Below are the code and all the weights of a small trained network. Each question names an input and a class and asks about switching units off, where a switched-off unit gives its printed mean instead of its output.

import numpy as np


def w(rows, s, z=0):
    codes = np.array(rows[::2]) - 128.0
    scale = np.full(codes.shape[1], s)
    scale[-1] = z or s
    return codes * scale


def f(y):
    return y / 2 * (1 + np.tanh(0.7978845608 * (y + 0.044715 * y**3)))


def log_softmax(a):
    a = a - a.max(-1, keepdims=True)
    return a - np.log(np.exp(a).sum(-1, keepdims=True))


def net(x, mask):
    res = np.array(x, float).reshape(1, 8) / 4 @ E
    y = f(res @ A[0][:, :-1].T + A[0][:, -1])
    res = res + np.where(mask, y, B[0][:, -1]) @ B[0][:, :-1]
    return log_softmax(res[-1] @ U[:, :-1].T + U[:, -1])


A, B = {}, {}
E = w([
[217,176,57,149,75,203,221,199,53],'x0',
[126,125,125,131,133,132,126,123,126],'x1',
[32,255,33,211,68,90,109,16,88],'x2',
[80,50,92,17,30,52,141,139,58],'x3',
[122,126,128,125,135,128,132,124,122],'x4',
[125,130,128,128,130,129,130,128,126],'x5',
[47,243,89,19,207,105,173,232,178],'x6',
[211,198,202,88,132,34,238,29,133],'x7',
],0.0047)
A[0] = w([
[219,176,51,144,69,213,226,196,40,71],'N0',
[173,210,166,238,230,216,112,112,225,84],'N1',
[47,72,50,164,120,215,17,209,114,60],'N2',
[41,229,39,202,84,90,112,44,88,3],'N3',
[47,71,50,164,120,216,17,209,115,61],'N4',
[173,210,167,238,230,216,112,113,224,84],'N5',
[218,176,51,144,69,213,226,196,41,68],'N6',
[35,253,62,13,224,101,190,240,199,118],'N7',
[43,81,203,105,188,44,33,65,208,36],'N8',
[69,55,83,25,31,30,143,138,45,94],'N9',
[191,188,199,96,134,27,222,43,130,68],'N10',
[41,229,39,201,84,91,112,44,88,3],'N11',
],0.004,0.00066)
B[0] = w([
[54,128,187,201,96,42,110,170,213,209],'N0',
[134,169,139,67,74,114,40,162,36,212],'N1',
[177,191,133,62,93,215,220,64,213,221],'N2',
[229,28,206,52,235,99,163,221,148,234],'N3',
[178,191,134,61,94,215,220,64,213,222],'N4',
[134,169,138,67,74,114,40,161,36,211],'N5',
[54,129,187,201,95,41,110,170,214,208],'N6',
[232,20,2,239,92,82,37,18,117,252],'N7',
[48,160,187,190,76,51,122,168,211,206],'N8',
[126,189,131,72,61,134,48,144,44,213],'N9',
[158,194,108,75,84,219,208,59,195,208],'N10',
[229,28,206,52,235,99,162,221,148,233],'N11',
],0.0054,0.0038)
U = w([
[194,47,183,67,223,122,159,221,141,57],'0',
[141,211,119,79,94,189,211,53,190,65],'1',
[179,55,54,222,104,103,67,46,108,112],'2',
[15,159,180,197,101,73,122,179,194,70],'3',
[106,197,131,70,88,128,58,159,2,85],'4',
[102,125,122,139,151,132,145,125,107,253],'5',
[115,127,118,138,150,139,145,124,106,215],'6',
],0.0097,0.0035)

Each question gives the input, the list of numbers given to net, and the class t.
The units are the neurons (one row each of A and B). Each row of codes is followed by its name. A weight is (code - 128) times the scale printed after its matrix; where a second scale follows, it is the last column's (A, B and U).
mask holds one flag per neuron, in row order. A switched-off neuron (its flag False) gives its mean, the last column of its row in B, instead of its output. The means were averaged over made-up inputs and are rounded, as every weight is.
A unit's drop is (log p(t) with every unit on - log p(t) with that unit switched off) / (log p(t) with every unit on - log p(t) with every unit switched off).
The circuit of an input: a set's keep is (log p(t) with only the set's units on - log p(t) with every unit switched off) / (log p(t) with every unit on - log p(t) with every unit switched off). Starting from all 12 units, units are removed one at a time, each time the one whose removal leaves the highest keep (on an exact tie, the one counted first), for as long as the keep stays at least 0.8.
units of the circuit, in order: the units of the circuit, biggest drop first
k most important neurons: the k neurons with the biggest drops, biggest first
drop of u: that unit's drop, to one decimal
input [-5,-3,-1,7,7,2,-5,6], class 4: 2 most important neurons : N9, N7
input [4,-1,-5,2,4,2,2,7], class 1: units of the circuit, in order : N10
input [-3,-7,-6,2,-5,-2,7,-3], class 2: units of the circuit, in order : N7, N3
input [-6,1,-1,2,-2,-5,-5,0], class 3: 2 most important neurons : N7, N8
input [-8,3,1,1,3,-5,-6,-6], class 3: 3 most important neurons : N8, N7, N10
input [6,2,-3,6,2,-7,-7,8], class 1: 2 most important neurons : N10, N7
input [-3,2,5,2,0,3,8,-6], class 2: 2 most important neurons : N7, N10
input [3,3,8,4,-3,4,-2,-2], class 0: drop of N11 : 0.3
input [-2,-7,-4,5,-5,7,8,5], class 2: drop of N7 : 0.7
input [3,-5,1,6,3,-2,2,-8], class 1: drop of N4 : 0.4
